Below are the code and all the weights of a small trained network. Each question names an input and a class and asks about switching units off, where a switched-off unit gives its printed mean instead of its output.

import numpy as np


def w(rows, s, z=0):
    codes = np.array(rows[::2]) - 128.0
    scale = np.full(codes.shape[1], s)
    scale[-1] = z or s
    return codes * scale


def norm(h):
    return h / np.sqrt((h * h).mean(-1, keepdims=True) + 1e-5)


def f(y):
    return np.maximum(y, 0)


def log_softmax(a):
    a = a - a.max(-1, keepdims=True)
    return a - np.log(np.exp(a).sum(-1, keepdims=True))


def net(x, mask):
    res = np.array(x, float).reshape(1, 7) / 4 @ E
    u = 0
    for l in range(3):
        y = f(norm(res) @ A[l][:, :-1].T + A[l][:, -1])
        res = res + np.where(mask[u : u + 6], y, B[l][:, -1]) @ B[l][:, :-1]
        u += 6
    return log_softmax(norm(res)[-1] @ U[:, :-1].T + U[:, -1])


A, B = {}, {}
E = w([
[79,210,81,178,163,150,97,156,104,137],'x0',
[122,93,178,65,153,110,112,172,127,54],'x1',
[46,113,200,131,95,116,74,134,194,177],'x2',
[168,59,58,144,192,145,141,131,154,133],'x3',
[123,83,134,81,90,191,96,139,132,110],'x4',
[81,109,2,102,109,108,103,156,110,107],'x5',
[175,174,114,104,189,122,131,163,121,95],'x6',
],0.0059)
A[0] = w([
[113,95,79,103,134,200,141,22,217,145,165],'0.n1',
[60,47,116,148,121,170,162,115,107,147,85],'0.n2',
[80,194,71,163,131,92,113,128,200,123,122],'0.n3',
[99,247,47,103,152,53,67,76,180,53,159],'0.n4',
[45,169,150,177,175,72,164,93,123,194,34],'0.n5',
[107,74,253,237,130,129,200,74,242,200,5],'0.n6',
],0.005,0.0018)
B[0] = w([
[109,69,70,123,76,162,125,47,139,35,221],'0.n1',
[178,233,73,37,111,46,126,85,195,172,189],'0.n2',
[112,83,231,132,59,66,72,140,155,129,196],'0.n3',
[176,162,222,118,111,189,228,160,110,131,231],'0.n4',
[149,158,121,180,100,137,73,93,146,26,189],'0.n5',
[101,90,144,147,227,198,54,85,2,58,254],'0.n6',
],0.0056,0.004)
A[1] = w([
[188,146,113,93,133,35,116,50,158,254,66],'1.n1',
[103,69,207,119,159,185,84,73,103,74,253],'1.n2',
[135,200,75,163,154,171,120,143,164,131,125],'1.n3',
[43,139,166,137,106,145,138,124,119,180,90],'1.n4',
[153,64,93,134,91,136,155,53,160,170,160],'1.n5',
[219,75,86,98,200,110,233,187,106,62,115],'1.n6',
],0.0072,0.0015)
B[1] = w([
[129,142,208,11,129,181,94,72,67,196,142],'1.n1',
[145,158,75,148,88,128,175,173,114,128,254],'1.n2',
[105,154,215,58,63,113,178,144,69,189,164],'1.n3',
[177,63,112,139,142,191,254,105,83,78,160],'1.n4',
[144,105,87,124,145,146,24,155,130,143,196],'1.n5',
[172,9,50,195,216,182,121,57,61,5,239],'1.n6',
],0.0075,0.0079)
A[2] = w([
[144,63,155,96,181,127,146,179,17,76,223],'2.n1',
[81,147,76,47,150,153,101,117,131,244,49],'2.n2',
[97,206,117,114,216,54,201,120,132,3,6],'2.n3',
[163,99,63,141,35,91,95,157,155,172,83],'2.n4',
[136,203,136,92,47,194,225,222,70,173,172],'2.n5',
[120,54,21,142,231,131,106,63,66,129,145],'2.n6',
],0.0059,0.0024)
B[2] = w([
[100,174,111,181,49,116,227,198,80,141,240],'2.n1',
[111,204,84,138,131,128,73,76,122,221,141],'2.n2',
[155,35,95,123,123,173,85,157,115,140,159],'2.n3',
[122,89,117,1,174,125,97,94,174,146,156],'2.n4',
[104,129,141,126,151,66,123,179,176,175,198],'2.n5',
[176,137,129,202,152,178,127,99,101,114,255],'2.n6',
],0.0089,0.0097)
U = w([
[173,169,200,127,179,73,121,124,181,147,106],'0',
[106,90,132,71,109,126,138,137,190,101,109],'1',
[85,138,149,140,82,116,185,215,124,167,138],'2',
[109,114,93,80,143,143,58,82,175,180,120],'3',
[167,103,107,184,160,200,135,97,72,66,152],'4',
[138,139,180,80,253,84,152,66,189,55,8],'5',
],0.016,0.017)

Each question gives the input, the list of numbers given to net, and the class t.
The units are the neurons (one row each of A and B). Each row of codes is followed by its name. A weight is (code - 128) times the scale printed after its matrix; where a second scale follows, it is the last column's (A, B and U).
mask holds one flag per neuron, layer by layer. A switched-off neuron (its flag False) gives its mean, the last column of its row in B, instead of its output. The means were averaged over made-up inputs and are rounded, as every weight is.
A unit's drop is (log p(t) with every unit on - log p(t) with that unit switched off) / (log p(t) with every unit on - log p(t) with every unit switched off).
The circuit of an input: a set's keep is (log p(t) with only the set's units on - log p(t) with every unit switched off) / (log p(t) with every unit on - log p(t) with every unit switched off). Starting from the 12 units with the biggest drops (on a tie, the unit counted first), units are removed one at a time, each time the one whose removal leaves the highest keep (on an exact tie, the one counted first), for as long as the keep stays at least 0.8.
circuit, biggest first: the units of the circuit, biggest drop first
k most important neurons: the k neurons with the biggest drops, biggest first
top k neurons in layer l: the k neurons of layer l with the biggest drops, biggest first
drop of u: that unit's drop, to one decimal
input [2,2,7,6,6,-3,5], class 2: circuit, biggest first => [1.n6]
input [0,-4,2,-5,-1,6,-3], class 1: 3 most important neurons => [1.n6 2.n1 0.n6]
input [2,-8,-1,-4,5,4,1], class 3: 2 most important neurons => [1.n6 0.n6]
input [3,-8,4,6,1,3,-8], class 3: 2 most important neurons => [1.n6 0.n2]
input [-7,-2,2,-8,8,1,-6], class 1: circuit, biggest first => [1.n6 2.n1 2.n6]
input [8,2,4,2,4,2,-4], class 2: top 2 neurons in layer 1 => [1.n6 1.n4]
input [4,6,7,-1,-6,-6,8], class 2: 2 most important neurons => [1.n6 2.n6]
input [-7,0,6,-5,0,4,-7], class 1: 3 most important neurons => [1.n6 1.n4 0.n6]
input [-8,-1,4,-5,1,3,6], class 2: top 3 neurons in layer 0 => [0.n1 0.n2 0.n5]
input [1,8,5,5,5,-3,3], class 2: top 2 neurons in layer 2 => [2.n1 2.n6]
input [8,-3,4,4,8,-5,1], class 2: drop of 1.n6 => 0.6
input [4,-6,6,3,8,7,-7], class 3: drop of 2.n2 => 0.0
input [-6,-6,3,3,-7,8,-6], class 3: drop of 1.n6 => 0.1
input [-3,5,2,-1,6,-6,-3], class 2: circuit, biggest first => [1.n6]
